Table B holds the same points as the rows below and some others, measured another way and shuffled. Each row below is followed by which row of B it is.
B:
1: [-209  231  -97  277   95 -100 -202 -124 -289 -155 -159    6   25 -370
 -147  198  138    9  285  204  253   90 -198 -160  107  -31  247   60]
2: [  86 -214 -171 -311 -161  -56  270   18  325   -1   15  212  144  307
   67  -91  -78    6 -168 -278  -22 -114   56  -69   20  136   42 -121]
3: [ 111   -6  -39  104  188   -5   23  -86   53 -188 -107   22  -27  141
   87   31 -101   55   64  179 -105  -55  174 -117  126   11  124  165]
4: [  74  147   82   68    2    5 -120 -160   27  -40  -72   21   26  -76
   62   -5 -166  253  -62  164   -2  143 -111 -158   67   96  175  -11]
5: [ 100  121  208   33  -40   35   15 -108  237   26  -15   69    0   48
  121 -135 -140  333 -127  254   -9  163  -66 -203   99  233   46   -4]
6: [-203 -110   40 -167   53   73  107   95  -66  144  -50  138   60   26
 -159  -54    2  146  -49  -39  258  -69 -150 -117   52   39  154  -82]
7: [ -64  -98   93 -146   89  -15  -70   50  -52  153  -49  110   50    3
  -20   14 -126  184 -247 -126  -56  -78 -203  -86   -1  -11  183 -151]
8: [ 154   58   75  -42    3  119  -68  -82  -68  -74   44   27  -77    6
   73  -59 -358  214  -89   66  -19   67   62 -152   14   75  200  125]
9: [ -57  203  -53  285   36  119 -131 -334 -187  -95 -121 -120  144 -271
 -170  153   44  136  338  279  364  224 -181 -217  135   96  208   92]
10: [-287  103   12  106  182   61   62  -24 -193  -23  -51  121   33  -19
 -170   81   83   56  255  258  262    6 -121 -170  177   36  105   -1]
11: [  42  131  112  195   76    7  -81 -260    1  -24   13  -38    8  -43
   -4   10 -108  201   13  204 -135  185  -83  -79   50  158   67  149]
12: [ -16  -55   80 -109  -19  -43   81  -16  145   77    3  114   12   98
    8 -119  -85  188 -193  -34  -75   27  -64  -48    9  137   71    7]
13: [ -88  -56  120 -132   12   20   15  103  -20  118   12  139  -23  -28
  -34  -76  -97  180 -167  -44   80  -44 -128 -132    9   77  135  -39]
14: [-169 -121   -2 -144   65  140  152 -106  -51  199   87  138  223  186
 -165   83  -43   70   16  -97  107  -35 -244 -119   80  114   26 -209]
15: [ -36 -348 -135 -390 -101   94  312   33  132  164   75  159  169  300
 -131 -104  -93   21 -162 -395  107 -139  -11   -9  -36  109   73  -74]
16: [-180 -194  -39 -235  202  -31  183  146   57   70 -194  203   78  283
  -68  -56    8  115 -128  -39   61 -198  -19  -23  113  -96  177 -156]
17: [ -73  186  -74  114   55  -83 -168 -108 -102 -125 -213   56   82 -194
   -6  133    6  124  106  173  171   62 -175 -186  129  -42  272 -115]
18: [-166   78   -4  167  176  -14 -178  -95 -266   -8 -140  -16   56 -243
 -148  165   55   87  117  109  151   19 -220 -130   73  -53  238    5]
19: [-222   19   73  -44   40   48   -7   14 -118  143  -35  121   93 -111
 -147   43   37  152   20   42  265    9 -281 -186   79   70  142 -155]
20: [-137  196  -64  259   83 -172 -200  -75 -192 -168 -147   17  -41 -333
  -64  136  115   15  167  160   89   63 -126 -118   68  -15  217  119]
21: [ -27   46  115   39  166   19  -65   25  -76  -18  -16  102  -48    6
   51   47 -134  132  -40  141  -46  -50  -59 -184   92   25  130   -6]
22: [-102 -435  -39 -327 -131  104  239   31   49  366  252  117  209  119
 -222   -3   30  -63 -202 -575   60 -166 -235  -43 -141  218  -56  -84]
23: [   1   22 -289  237  116 -333  -10  -70   -8 -370 -107   49  -98  -44
   36  115  135 -246  163  -20 -272  -87  219   65   27  -37  103  355]
24: [ -53  -49  192  -99  -23 -188  -35  213  180  139  -10  201  -74  -83
  109 -101   24  172 -339  -70 -126  -88 -175 -137  -17  124   53 -100]
25: [-114   24  181   67  195  -21  -21  102 -143  -14   45   90 -208  -21
  -24  -79 -110  133  -66  147 -122  -29   46  -57   19   45   95  254]
26: [ -57   82   80   83   90 -177  -58   18   55  -30   -6  148  -47  -31
   90   37   -1   72  -93   81 -206  -21 -101 -109   57   80   39  -13]
27: [ -75 -292  -30 -289 -108  221  287  -12   52  246  234  143  198  207
 -166  -18  -68   -6  -40 -319  206  -98 -142 -156  -15  232  -43 -103]
28: [ -77 -243  -53 -283  -45   41  268   69  152  145  112  221  136  277
  -48  -38  -38   -6 -119 -252   31 -151  -71  -97   24  146  -15 -139]
29: [-113  -37  180  -13   41   78  -14   66  -83  155  105   86  -26 -115
  -77  -11  -39  135  -68   10  108  -19 -180 -200   10  151   55   23]
30: [-171  142   37   76    9  115  -48  -81 -255  -14   26   42   -7 -204
 -168   33  -72  128  180  151  317  117 -143 -187   67   89  184   86]
31: [-158 -347 -185 -441  -84  124  345  -12   53  225   72  200  269  349
 -219  -43  -67    3 -111 -426  174 -136 -134    7  -10   80   76 -218]
32: [  69 -194  -13 -108  142   24   56   18   52   29  -26   78   53  180
   39   35 -118   45 -131 -117 -122 -165   23 -100   37   10  105   -9]
33: [-285  114  -32  167  203   58  -29  -39 -324  -80 -114   37   -9 -162
 -228   99   85   42  302  246  331   23  -89 -138  136  -37  211  126]
34: [  10  161 -137  224  -47 -261 -204  -61    3 -217 -163   34    7 -351
   65  149  142  -36   93   53   48   25 -110 -174   53   29  195   44]
35: [  42 -265 -162 -163  126   72  248  -54    3  -63   85   87   29  378
  -60  -21 -180  -82   -9 -204 -167 -157  219   49    6   30   53  196]
36: [-221  135   46  154  144    1  -71   16 -240  -44   -5  103  -36 -181
 -102  121   51   26  192  196  179   -7 -150 -208  119   36  122   33]
37: [  -4   41  136   58  103   69   40  -34   43  -13  -16   57  -43   47
   15  -64  -93  191    7  219   47   37   12 -169  104  127   78  108]
38: [ 117  -80 -422  -33 -146 -377   -1  -67  147 -304 -139   96   40  -36
   85   73   58 -216  -48 -350 -212  -94  128   84  -61  -37  195  125]
39: [-141 -369 -140 -418  -64  176  348   99   51  193   35  176  185  280
 -214  -96  -37   22  -73 -349  328 -177  -39  -67    5   74  106 -113]
40: [-180  246  158  104 -175   14   15  -49   41   73  157  171   37 -222
  -41    1   73  145  125  221  282  185 -307 -325  109  334  -47 -100]
41: [-312   26  173   20  231 -149  -12  219  -96   89  -34  235 -101  -35
  -38   11  102   88  -89  126  -62 -128 -178 -103   91   -2   62  -66]
42: [  34  110   22   89  -94 -240  -83    6   83 -128   20   96 -152 -179
   94  -76  -37   67 -128   -5 -183   72    5  -44  -47  135   92  207]
43: [-170  -86   30 -142  -18  131  137   15   -3  152  -16  117  132   24
 -161  -34   20  149   20   -9  347   -7 -187 -186   79  120  114 -121]
44: [-130  102  161   57  190  -76  -47  127 -176  -90   32  141 -271  -23
   16  -99 -168  138  -78  179 -171  -17   85  -29   24    1  133  255]
45: [  77   44  125   84   71   -2   16  -27   20  -96   99   49 -174   36
   75 -101 -191  123  -56  132 -187   46  141  -85    8  153   41  306]
46: [-167  -80  117 -167 -165  -92  316  205  323  108  108  263  -72  104
  -17 -272  133  108 -131   -6  126  -19  -14 -117   28  302 -101   60]
47: [-145  343 -145  548   42  -62 -200 -421 -215 -234 -175 -167  121 -468
 -213  245  281    3  539  390  345  298 -193 -179  153  113  169  231]
48: [ 242  -18 -414   96 -178 -246    5 -328  181 -329  -99  -50  117  -19
   61   83   -5 -149   72 -229 -189   79  153   65  -41   72  152  234]
49: [  -4 -104   37 -119   32  -27   68  -40  103   79  -23   90   44  131
  -14  -75 -100  166 -190  -83 -106   -5  -58  -14    0   81  100    2]
50: [-494  242   20  226   31   -3   -1  -37 -343   37   96  147   31 -337
 -313  149  265  -42  402  226  428  116 -351 -215  127  156   30    9]
51: [ -24 -352 -254 -257 -120  -99  383 -206  337  135   88  133  295  432
 -123  -42   87  -94 -138 -455 -215  -54  -47  161  -48  202 -104  -46]
52: [  61  -40 -176  197   52 -256    7  -55   -8 -281   30   -1 -172  -69
   19    8   44 -187   61 -102 -309  -48  253   83  -68   60   58  500]
53: [ -71  339   17  358  -72  -48 -127 -207 -113 -206   -8  -33  -77 -376
  -62   34   63   93  301  350  227  268  -72 -203   90  196  117  278]
54: [  85  -11   47  -65  -58 -113    3   61  112  -65   27  114 -121   -9
  107 -121 -150  119 -202  -56 -148   -6   62  -67  -36  109  110  144]
55: [ 117   52 -108  161    9 -228 -126  -43  102 -223 -183    0  -50 -181
  105   34   56   17  -17   34  -78  -11   66  -92   28   12  192  176]
56: [ -70  -18  146  -58   31   25   -5   53   55  128  -31  118   39  -35
   -4  -27  -29  204 -125   60  108  -19 -184 -206   71  111  103 -119]
57: [ -83  186  -66  175   56 -145 -221  -78 -165 -143 -169   33    1 -300
  -20  134   33   72   92  122   96   58 -159 -142   71  -37  258   12]
58: [ -60  133   93  174  -80  223 -105 -166 -224   62  170  -33   74 -334
 -151  137  -39   84  250  122  390  144 -255 -357   52  244   74   60]
59: [-252   11   69 -142    6  -32  163   91   11  107  118  284   17  129
  -63  -43  -19   69  -48   -3   35  -38 -166 -112   75  142  -13 -138]
60: [  52  165   56   85  -26  -13 -114  -21  -72 -147  -17   50 -126 -185
   62  -33 -170  150   11  159   70   83   20 -189   40   79  197  156]
61: [  33  -62   31  -91   39  -55   58   77   97  -20   29  159  -37  114
   93  -37 -119   66 -139  -43 -123  -95   22 -124   37   81   67    7]
62: [ 117  -55   77  -36  158  163  -90  -41 -142  -30  -71  -28  -44   18
   11   -9 -297  213  -78   65   32  -34   58 -145   35  -38  266  119]
63: [  58 -109   15  -99  -19 -154   37   75  209    6  -67  115  -23   45
   89  -96  -26  107 -244 -114 -136  -75    0  -54  -11   79   99   27]
64: [  70 -129  -57 -273  -45   79  172  -36  189   42  -63  151  150  278
   39  -78 -189  174 -149  -88   77  -46  -16 -123   80   70  143 -182]
65: [ -96 -331 -206 -363 -106  -50  491  143  248    5  155  287   33  445
  -68 -183   -4 -147  -85 -348  -37 -204  204   56  -16  159  -71   94]
66: [  74 -397 -276 -252  -12 -170  360   78  349  -75  -41  158   71  405
   27 -104   71 -163 -150 -374 -200 -256  258   95  -18   58    3  132]
67: [ -44 -275 -125 -135  -23 -122  248 -168  251  142   61   95  203  297
 -100  -29   81  -25 -164 -324 -268  -35  -89  134  -45  173  -74    2]
68: [ 111   52  141  120   32    6  -79  -48  132    7  -12   34   30  -94
  123   50  -28  149  -40  155    4   10 -110 -288   95  172   49  -23]
69: [ 132   66  151  125  -39  150 -149 -166  -98   50  180  -47    6 -199
   18   81 -202  134    4   33   16  107 -147 -270  -11  221   60  106]
70: [  66 -114  -42 -114  -83 -108   64  -70  181   34    1   84   61   81
   25  -69  -70   96 -210 -195 -156    6  -42    1  -41  123   81   25]
71: [-179  247    1  191   17 -177 -182   11 -171 -142 -106   93  -93 -356
  -37   70   78   71  114  187  143   77 -151 -161   67   19  208   71]
72: [-219  -14   97    3   38   77    7  -39 -157  159   38   61   53 -127
 -205    9   25  139   22    9  205   51 -245 -120   18  116  106    6]

[-103 -165   39  -62  158  180  185   49  -37  -87   96   65 -289  -23
   74   55   82 -117  113   13  117 -183 -288 -121  141  153 -239 -209] | 33
[   6 -118  -37    2   60  105  -21   97   15   88   64   54 -274  -11
  -51  201   42 -195   72   72   99  -90 -368 -235  -63   38 -468 -205] | 51
[  87   73  147   -7   56 -169   90 -159   20   44   12    8  132  217
  -87   33  124 -103 -110 -152  -81 -144  109   25  -86  -45  212  229] | 32
[  45 -223  -19  -81  218 -124    0  -14  132 -161  -35  131  -92    6
   74  -27  -20 -218   -6   73  216  -57  -80 -133  -15   11 -155 -276] | 8
[  -7  250    8   75  -97  -19  156  -66 -163  -43 -139  -30  -28    3
    9  122  112  -43   -9  -66  -34   20  137   97  -70  -89  254  122] | 55
[  68 -208 -113  -80  196  102  136  -24  -32 -191 -229  135 -231 -172
  198   34  123 -321   56   28  333  -63  -78  -65  -21 -165  -42 -354] | 39
[-140  127   48  100  243  186   62  -96   43  147  310  212  301   40
  155  -50   41   95  207 -176   -4  -64  125   40   72   68  224  408] | 35
[ -88 -255   28   55  170  178  116   25   90  -92   31  112 -201  -39
  -65   49   13 -214    1 -190  204 -185 -255  -48   20  -72 -132 -315] | 3
[-186  284  -28   34  113  -77   40  -62   48   75  137   78  230   57
  253 -138   10  267  145  141  -40   99  206   17  179  197  235  145] | 57
[ -65  294   42  -11  -13 -355   24 -139   85   -7  -58  -78  152  217
 -139 -101   73   61  -97  -71  -31   25  164   -1   24  192  196   68] | 17
[-172  154   -6  240  -18 -107 -106    2  200  135   34   44  246   94
  -56  -56 -176  204 -112  -41  -73  123  145   91  -58 -126  227  -72] | 40
[ -82   22  -75   19  196   55  -24  -70  -11  120   13  153  249   23
  190 -210  -80  170   15   53   -1  150  240   31  -39   48  194  194] | 15
[  98  158   51  -47  -44  -91   54  -84 -179  125  -61  -38   16  161
  -44   77  101   -7  -71   39 -163   14   84  -37 -150   68   39  319] | 72
[ -99  114 -111   51   91   69  -52  -38  -72  201  -39   93  206   23
  123 -175  -92  237  -17   83  -66  222  214   27  -85   66  145  200] | 70
[-302  328   70  179   54  -10   87  -34  171   72  272   45  188   83
   71  -24   31  229  154  -95  -39  -63   43   68  248  130  248   44] | 59
[  85 -192 -117 -136  241  -58   22  -53  100 -100 -185  119 -163  -65
  125  -25  143 -315   34   57  350  -66 -135 -183  -10  -42 -187 -382] | 31
[  57 -196 -116  -84  136   85  144   -4  -52 -162 -286   78 -297 -153
  186   35  136 -281    4   91  293  -57 -124  -70  -13 -174  -72 -453] | 13
[  53 -228  -72  -73  142  -86  -84   50   83  -40  -58   85 -174   17
  -22   21  -63 -191  -43  132  161    9 -196 -211 -102   59 -375 -291] | 48
[ -91   87  -58   23  164   -1  -37  -76    3  127   38  123  256   58
  128 -190  -70  183   15   37  -25  143  227   18  -30  106  175  218] | 30
[-143  133 -109   48  105  147    0  -38  -96  189   -1   94  162   -1
  122 -161  -42  226   44   30  -39  177  160   27  -34  113  128  210] | 49
[ 286   -2  128   15   29 -381 -122 -138  118   85  -37   59  254  257
  -64  114   -8 -173 -218   23 -132  -30  217  -32 -306 -238  145  255] | 58
[   4  316   -8   49  -71 -258  -20 -100   -4   18  -90  -44  120  119
 -146   43   54  -28  -53  -80  -22   82  158    2 -118   62  144  164] | 4
[-146   29   38   68  194    2   17 -108  131  138  106  114  286  132
   75 -216  -37  182  -40  -98  -28   -2  165   65   58   37  272  114] | 21
[-168  335  -30  294 -286  261  232   21 -291  -26 -236  -99 -158 -120
 -174  217   40   20  -64 -286  -66   69   73  268 -145 -253  360   33] | 46
[ -25   26   38   58  108   56   25  -55  -34  177   76  110  221   95
  197  -80  -56  187  -32   97 -163   51  202   62  -50  -62  229  254] | 29
[  96  155   86 -109   30 -192   70 -140  -96  112  -25  -39   72  228
  -27   -6  152   -6  -72   30 -137  -49   98  -66  -66  152   66  306] | 18
[-157   24    8   99  160   27   23 -100  104  125   26  100  273   95
   55 -227  -71  192  -85 -115  -21   48  198  110   14  -24  328   66] | 61
[ -40  178   94   67  -10   88  184 -124 -119  102   -4  -25   18  115
 -145   79  192  -64  -24 -297  -62 -143    9   66  -57  -12  206  256] | 23
[-102  -84  -15    2   27  103  111  125  -39  -98   37   25 -341  -57
   50  136   -9  -79   77  136   79  -72 -283 -124   77   97 -302 -316] | 12
[  -8 -290   73  -61  183    4  111  -17  132  -54  -20   52 -195   79
    2   -9   70 -191  -81  -26  140 -223 -239 -106   56  -41 -149 -379] | 36
[-117  217   18   38  206   30   66  -76   -7   22  265  199  307    4
  345  -69   -7  185  244   85  -41   57  283   53  131  141  293  405] | 62
[-127   90  -37   65   99  -68  -12  -62   67  112  -38   65  230   79
  153 -206  -90  247  -77  102  -57  142  236   77   24   -8  283    7] | 34
[ -10  189   52   71  -48 -107  101 -125   24   72 -125  -64   25  134
 -162   55  170  -89 -113 -206   -5  -97   28   42  -66 -101  209   -1] | 26
[-290  311   32  248   19  223  100   40  -21   68  322  120  168  -48
  145   78  -71  255  237  -76 -101   33   97  128  132   61  244  274] | 37
[-121   70  -35    6  129  -36  -14  -71   24  164   -1   60  215  117
  109 -237  -65  246  -63   81  -76  128  191   18   16  118  178  110] | 19
